Below is a small trained network, with its code and all its weights. Each question gives an input and a class and asks what happens when units are switched off, that is, made to give their printed mean instead of their output.

import numpy as np


def w(rows, s, z=0):
    codes = np.array(rows[::2]) - 128.0
    scale = np.full(codes.shape[1], s)
    scale[-1] = z or s
    return codes * scale


def f(y):
    return np.maximum(y, 0)


def log_softmax(a):
    a = a - a.max(-1, keepdims=True)
    return a - np.log(np.exp(a).sum(-1, keepdims=True))


def net(x, mask):
    res = np.array(x, float).reshape(1, 5) / 4 @ E
    y = f(res @ A[0][:, :-1].T + A[0][:, -1])
    res = res + np.where(mask, y, B[0][:, -1]) @ B[0][:, :-1]
    return log_softmax(res[-1] @ U[:, :-1].T + U[:, -1])


A, B = {}, {}
E = w([
[128,128,128,128,128,128,128,128,128],'x0',
[192,199,117,70,160,197,230,135,166],'x1',
[50,150,1,150,128,63,186,122,133],'x2',
[128,128,128,128,128,128,128,128,128],'x3',
[167,31,113,140,111,110,171,121,240],'x4',
],0.011)
A[0] = w([
[98,137,124,114,107,127,98,143,111,143],'neuron 0',
[84,146,45,138,116,100,163,128,127,135],'neuron 1',
[154,117,192,128,144,145,110,127,132,255],'neuron 2',
[125,136,120,143,112,128,97,117,101,166],'neuron 3',
[114,15,122,120,106,99,104,124,162,130],'neuron 4',
[147,118,116,120,119,136,140,112,126,94],'neuron 5',
[136,145,126,128,135,137,140,141,112,126],'neuron 6',
[110,135,126,144,117,123,85,136,96,181],'neuron 7',
[149,255,128,108,118,176,174,131,97,108],'neuron 8',
[99,89,125,141,140,105,121,128,139,112],'neuron 9',
[150,127,163,128,113,133,121,133,127,209],'neuron 10',
[170,105,130,115,117,147,216,123,196,32],'neuron 11',
[175,96,107,110,121,150,179,132,197,29],'neuron 12',
[120,24,122,152,125,108,103,127,181,105],'neuron 13',
[83,135,134,135,127,106,52,126,60,195],'neuron 14',
[76,139,56,126,144,100,155,127,134,141],'neuron 15',
[133,115,120,124,126,139,137,134,107,127],'neuron 16',
[89,137,141,133,130,119,87,135,120,170],'neuron 17',
[136,191,137,100,159,130,149,129,126,154],'neuron 18',
],0.022,0.0079)
B[0] = w([
[112,118,125,138,169,118,121,127,125,171],'neuron 0',
[37,149,114,137,97,40,132,131,136,243],'neuron 1',
[199,117,150,135,154,212,107,124,140,210],'neuron 2',
[132,126,131,142,173,121,131,139,138,175],'neuron 3',
[173,84,115,120,34,132,149,148,124,219],'neuron 4',
[144,137,114,121,150,114,128,140,127,139],'neuron 5',
[130,153,128,131,109,142,132,119,139,148],'neuron 6',
[135,133,139,124,189,105,119,135,137,196],'neuron 7',
[77,169,110,135,34,232,128,142,126,229],'neuron 8',
[202,158,127,129,93,52,104,132,124,169],'neuron 9',
[157,98,128,112,155,184,143,130,113,175],'neuron 10',
[120,124,158,128,252,68,114,130,131,211],'neuron 11',
[149,119,139,135,237,61,116,115,120,201],'neuron 12',
[130,93,113,133,17,154,124,114,124,217],'neuron 13',
[119,118,154,106,243,84,123,122,136,252],'neuron 14',
[62,156,110,111,109,42,137,122,119,234],'neuron 15',
[109,109,115,146,132,146,128,106,137,132],'neuron 16',
[131,113,124,128,187,113,136,105,139,187],'neuron 17',
[89,174,131,121,110,205,142,127,127,185],'neuron 18',
],0.029,0.024)
U = w([
[168,91,186,115,202,172,92,131,140,250],'0',
[72,135,131,122,169,69,125,138,138,156],'1',
[148,134,146,107,68,254,115,141,118,162],'2',
[54,176,91,115,37,155,149,148,114,3],'3',
[211,48,147,113,45,194,104,136,127,108],'4',
[112,94,88,122,11,85,140,146,125,47],'5',
],0.0075,0.0026)

Each question gives the input, the list of numbers given to net, and the class t.
The units are the neurons (one row each of A and B). Each row of codes is followed by its name. A weight is (code - 128) times the scale printed after its matrix; where a second scale follows, it is the last column's (A, B and U).
mask holds one flag per neuron, in row order. A switched-off neuron (its flag False) gives its mean, the last column of its row in B, instead of its output. The means were averaged over made-up inputs and are rounded, as every weight is.
A unit's drop is (log p(t) with every unit on - log p(t) with that unit switched off) / (log p(t) with every unit on - log p(t) with every unit switched off).
The circuit of an input: a set's keep is (log p(t) with only the set's units on - log p(t) with every unit switched off) / (log p(t) with every unit on - log p(t) with every unit switched off). Starting from the 12 units with the biggest drops (on a tie, the unit counted first), units are removed one at a time, each time the one whose removal leaves the highest keep (on an exact tie, the one counted first), for as long as the keep stays at least 0.8.
circuit, biggest first: the units of the circuit, biggest drop first
most important unit: the unit with the biggest drop
k most important neurons: the k neurons with the biggest drops, biggest first
drop when u is switched off: that unit's drop, to one decimal
input [-6,-6,5,2,1], class 5: most important unit => neuron 4
input [6,1,-6,-5,-6], class 2: 3 most important neurons => (neuron 8; neuron 11; neuron 12)
input [-5,-2,0,2,1], class 4: circuit, biggest first => (neuron 1; neuron 11)
input [-1,7,0,0,-1], class 2: circuit, biggest first => (neuron 8; neuron 1)
input [-7,1,4,-1,-7], class 3: 3 most important neurons => (neuron 8; neuron 11; neuron 12)
input [3,4,0,-6,3], class 0: 2 most important neurons => (neuron 1; neuron 15)
input [5,-1,3,1,8], class 5: 2 most important neurons => (neuron 13; neuron 4)
input [-5,-6,-6,-5,1], class 4: 3 most important neurons => (neuron 4; neuron 13; neuron 11)
input [3,0,0,2,-8], class 0: 3 most important neurons => (neuron 14; neuron 1; neuron 15)
input [8,8,2,-5,0], class 3: 3 most important neurons => (neuron 8; neuron 14; neuron 18)
input [8,1,-6,8,7], class 0: 2 most important neurons => (neuron 11; neuron 12)
input [-7,0,-1,3,2], class 4: 2 most important neurons => (neuron 14; neuron 1)
input [3,-1,0,-4,6], class 4: 2 most important neurons => (neuron 1; neuron 15)
input [-6,0,-3,-1,-2], class 0: most important unit => neuron 13
input [3,-7,-7,2,1], class 4: 2 most important neurons => (neuron 4; neuron 13)
input [-1,5,2,1,0], class 3: drop when neuron 8 is switched off => 0.7
input [3,0,-8,4,6], class 4: drop when neuron 13 is switched off => 0.5
input [8,3,-1,-2,-4], class 2: drop when neuron 15 is switched off => 0.0
